Below are the code and all the weights of a small trained network. Each question names an input and a target symbol and asks about switching units off, where a switched-off unit gives its printed mean instead of its output.

import numpy as np


def w(rows, s, z=0):
    codes = np.array(rows[::2]) - 128.0
    scale = np.full(codes.shape[1], s)
    scale[-1] = z or s
    return codes * scale


def f(y):
    return np.maximum(y, 0)


def softmax(a):
    e = np.exp(a - a.max(-1, keepdims=True))
    return e / e.sum(-1, keepdims=True)


def log_softmax(a):
    a = a - a.max(-1, keepdims=True)
    return a - np.log(np.exp(a).sum(-1, keepdims=True))


def net(x, mask):
    ids = ['αγεζηθμξσψ'.index(c) for c in x.split()]
    T = len(ids)
    res = E[ids] + P[:T]
    r = res
    for j in range(3):
        rows = slice(2 * j, 2 * j + 2)
        q, k, v = (r @ M[0][rows].T for M in (Q, K, V))
        z = softmax(np.where(np.tri(T) > 0, q @ k.T / 2**0.5, -1e9)) @ v
        o = O[0][rows]
        res = res + np.where(mask[j], z, o[:, -1]) @ o[:, :-1]
    y = f(res @ A[0][:, :-1].T + A[0][:, -1])
    res = res + np.where(mask[3:15], y, B[0][:, -1]) @ B[0][:, :-1]
    return log_softmax(res[-1] @ U[:, :-1].T + U[:, -1])


Q, K, V, O, A, B = {}, {}, {}, {}, {}, {}
E = w([
[80,64,98,135,112,115,184,157,80,181],'α',
[168,127,146,147,84,30,120,152,119,119],'γ',
[154,128,87,84,110,143,130,137,83,140],'ε',
[114,145,129,249,92,146,180,76,118,141],'ζ',
[113,164,102,122,119,118,69,150,98,126],'η',
[130,183,84,88,134,147,119,186,79,136],'θ',
[140,75,95,73,88,118,112,83,101,130],'μ',
[127,125,100,119,106,115,51,93,104,109],'ξ',
[164,164,87,142,112,154,75,150,108,125],'σ',
[60,132,227,105,116,146,110,150,146,99],'ψ',
],0.022)
P = w([
[114,186,55,19,245,92,204,3,237,235],'0',
[117,190,106,132,103,130,88,110,198,220],'1',
[119,156,104,105,72,151,93,129,139,191],'2',
[126,113,104,92,70,165,103,148,103,151],'3',
[98,95,112,85,74,164,103,153,84,95],'4',
[89,92,123,98,60,180,98,176,49,70],'5',
[104,82,143,121,75,196,89,188,16,51],'6',
],0.0059)
Q[0] = w([
[120,133,160,172,44,51,145,146,101,98],'H1',
[111,54,205,242,192,123,254,134,154,105],'H1',
[125,165,69,104,132,191,106,47,105,216],'H2',
[73,93,251,188,176,126,219,141,170,83],'H2',
[90,110,49,106,59,105,145,117,40,181],'H3',
[174,156,103,163,23,86,59,195,44,113],'H3',
],0.0084)
K[0] = w([
[117,87,146,135,86,61,109,178,125,182],'H1',
[123,67,150,189,11,166,66,181,2,91],'H1',
[123,96,91,145,195,161,147,96,126,105],'H2',
[104,83,183,170,29,186,102,183,33,87],'H2',
[110,80,104,123,113,120,155,132,24,80],'H3',
[134,81,130,176,93,187,100,175,31,35],'H3',
],0.0099)
V[0] = w([
[207,200,76,154,192,236,128,231,71,162],'H1',
[221,133,63,255,104,99,143,30,243,167],'H1',
[161,111,100,103,124,234,25,40,185,25],'H2',
[66,194,155,189,197,28,15,196,147,71],'H2',
[112,116,95,177,168,181,87,215,207,191],'H3',
[6,121,189,92,152,244,103,113,80,76],'H3',
],0.0071)
O[0] = w([
[68,124,156,50,2,121,168,17,97,57,112],'H1',
[224,84,147,99,129,218,139,83,90,166,253],'H1',
[190,241,188,163,93,65,113,128,63,214,60],'H2',
[161,115,42,92,17,135,121,91,211,216,140],'H2',
[137,54,102,38,122,85,207,92,105,124,157],'H3',
[202,124,64,114,130,224,158,156,136,154,52],'H3',
],0.0086,0.005)
A[0] = w([
[117,127,103,124,104,161,145,112,154,166,34],'N1',
[163,213,149,114,113,118,100,91,107,146,99],'N2',
[139,158,97,143,100,134,127,160,117,151,103],'N3',
[66,156,151,153,73,153,152,129,170,78,111],'N4',
[137,157,169,75,117,129,124,91,82,77,21],'N5',
[126,160,78,93,80,165,101,115,149,104,14],'N6',
[121,135,91,135,114,175,115,158,85,134,76],'N7',
[122,145,248,113,157,98,147,138,97,96,141],'N8',
[148,145,215,116,60,74,134,125,120,112,179],'N9',
[137,120,112,102,68,122,130,75,129,124,212],'N10',
[136,136,99,160,130,62,104,137,137,107,45],'N11',
[76,132,155,117,117,112,163,98,166,98,3],'N12',
],0.012,0.003)
B[0] = w([
[76,134,82,169,126,122,129,104,137,123,160],'N1',
[68,104,170,99,38,178,127,185,113,141,228],'N2',
[113,107,149,118,109,73,88,88,148,128,174],'N3',
[234,184,42,122,184,141,123,227,93,137,157],'N4',
[236,164,145,86,97,136,156,91,191,93,236],'N5',
[70,66,145,171,171,106,197,149,141,145,221],'N6',
[109,153,178,124,167,68,139,11,181,160,213],'N7',
[126,101,47,237,28,173,127,70,175,123,171],'N8',
[128,165,150,130,230,98,145,91,251,164,238],'N9',
[101,106,139,146,182,150,206,225,80,119,244],'N10',
[127,211,210,120,210,90,165,99,67,92,169],'N11',
[164,116,97,155,69,130,81,120,95,255,145],'N12',
],0.0071,0.011)
U = w([
[19,75,101,149,85,78,171,114,98,142,150],'α',
[107,162,157,138,194,38,146,81,164,122,89],'γ',
[106,111,157,98,161,171,95,179,129,54,245],'ε',
[131,149,154,228,161,169,168,125,96,159,5],'ζ',
[154,122,137,87,77,118,75,125,86,177,236],'η',
[174,129,135,75,175,158,117,105,79,129,106],'θ',
[111,125,204,94,128,160,174,126,176,113,80],'μ',
[137,156,84,129,67,114,115,76,175,63,226],'ξ',
[205,100,84,95,121,95,152,194,92,114,185],'σ',
[125,116,87,123,145,188,102,128,253,186,57],'ψ',
],0.0075,0.0024)

Each question gives the input, a string of symbols that net reads in full, and the target symbol t.
The units are the heads (2 rows each of Q, K, V and O) and the neurons (one row each of A and B). Each row of codes is followed by its name. A weight is (code - 128) times the scale printed after its matrix; where a second scale follows, it is the last column's (O, A, B and U).
mask holds one flag per unit, heads first, then neurons. A switched-off unit (its flag False) gives its mean, the last column of its rows in O or B, instead of its output. The means were averaged over made-up inputs and are rounded, as every weight is.
A unit's drop is (log p(t) with every unit on - log p(t) with that unit switched off) / (log p(t) with every unit on - log p(t) with every unit switched off).
The circuit of an input: a set's keep is (log p(t) with only the set's units on - log p(t) with every unit switched off) / (log p(t) with every unit on - log p(t) with every unit switched off). Starting from the 12 units with the biggest drops (on a tie, the unit counted first), units are removed one at a time, each time the one whose removal leaves the highest keep (on an exact tie, the one counted first), for as long as the keep stays at least 0.8.
circuit, biggest first: the units of the circuit, biggest drop first
most important unit: the unit with the biggest drop
which heads matter: for each layer, one digit per head in row order, 1 if its drop is at least 0.15 and else 0, layers parted by /
drop when u is switched off: that unit's drop, to one decimal
input ψ η γ σ, target γ: circuit, biggest first -> [H1; N11]
input θ ψ ψ σ, target σ: circuit, biggest first -> [N4; H1; N10]
input α σ α ε, target ε: circuit, biggest first -> [H2]
input ε ψ ζ σ θ, target ξ: circuit, biggest first -> [H2; N8; H1; N5]
input θ θ η η ε, target σ: which heads matter -> 100
input ζ σ η ξ, target θ: which heads matter -> 110
input ξ ε γ σ σ η ξ, target η: circuit, biggest first -> [H2; H1; N2; N10]
input ξ μ ξ η, target η: which heads matter -> 010
input γ ε σ σ σ σ ε, target ψ: circuit, biggest first -> [H1; H2]
input γ γ μ γ ε η θ, target ψ: circuit, biggest first -> [H2; H1]
input ξ ε σ α μ γ θ, target η: circuit, biggest first -> [H2; N2; N10]
input θ ε σ μ η θ θ, target σ: circuit, biggest first -> [H1; N4; N10]
input μ γ α σ, target ζ: which heads matter -> 110
input η σ σ σ η η γ, target γ: which heads matter -> 100
input θ ψ σ η, target σ: most important unit -> N4
input σ σ σ θ η, target μ: drop when N2 is switched off -> 0.1
input γ σ σ σ σ, target ψ: drop when H1 is switched off -> 1.0
input ξ η σ σ η α ε, target η: drop when N8 is switched off -> 0.0
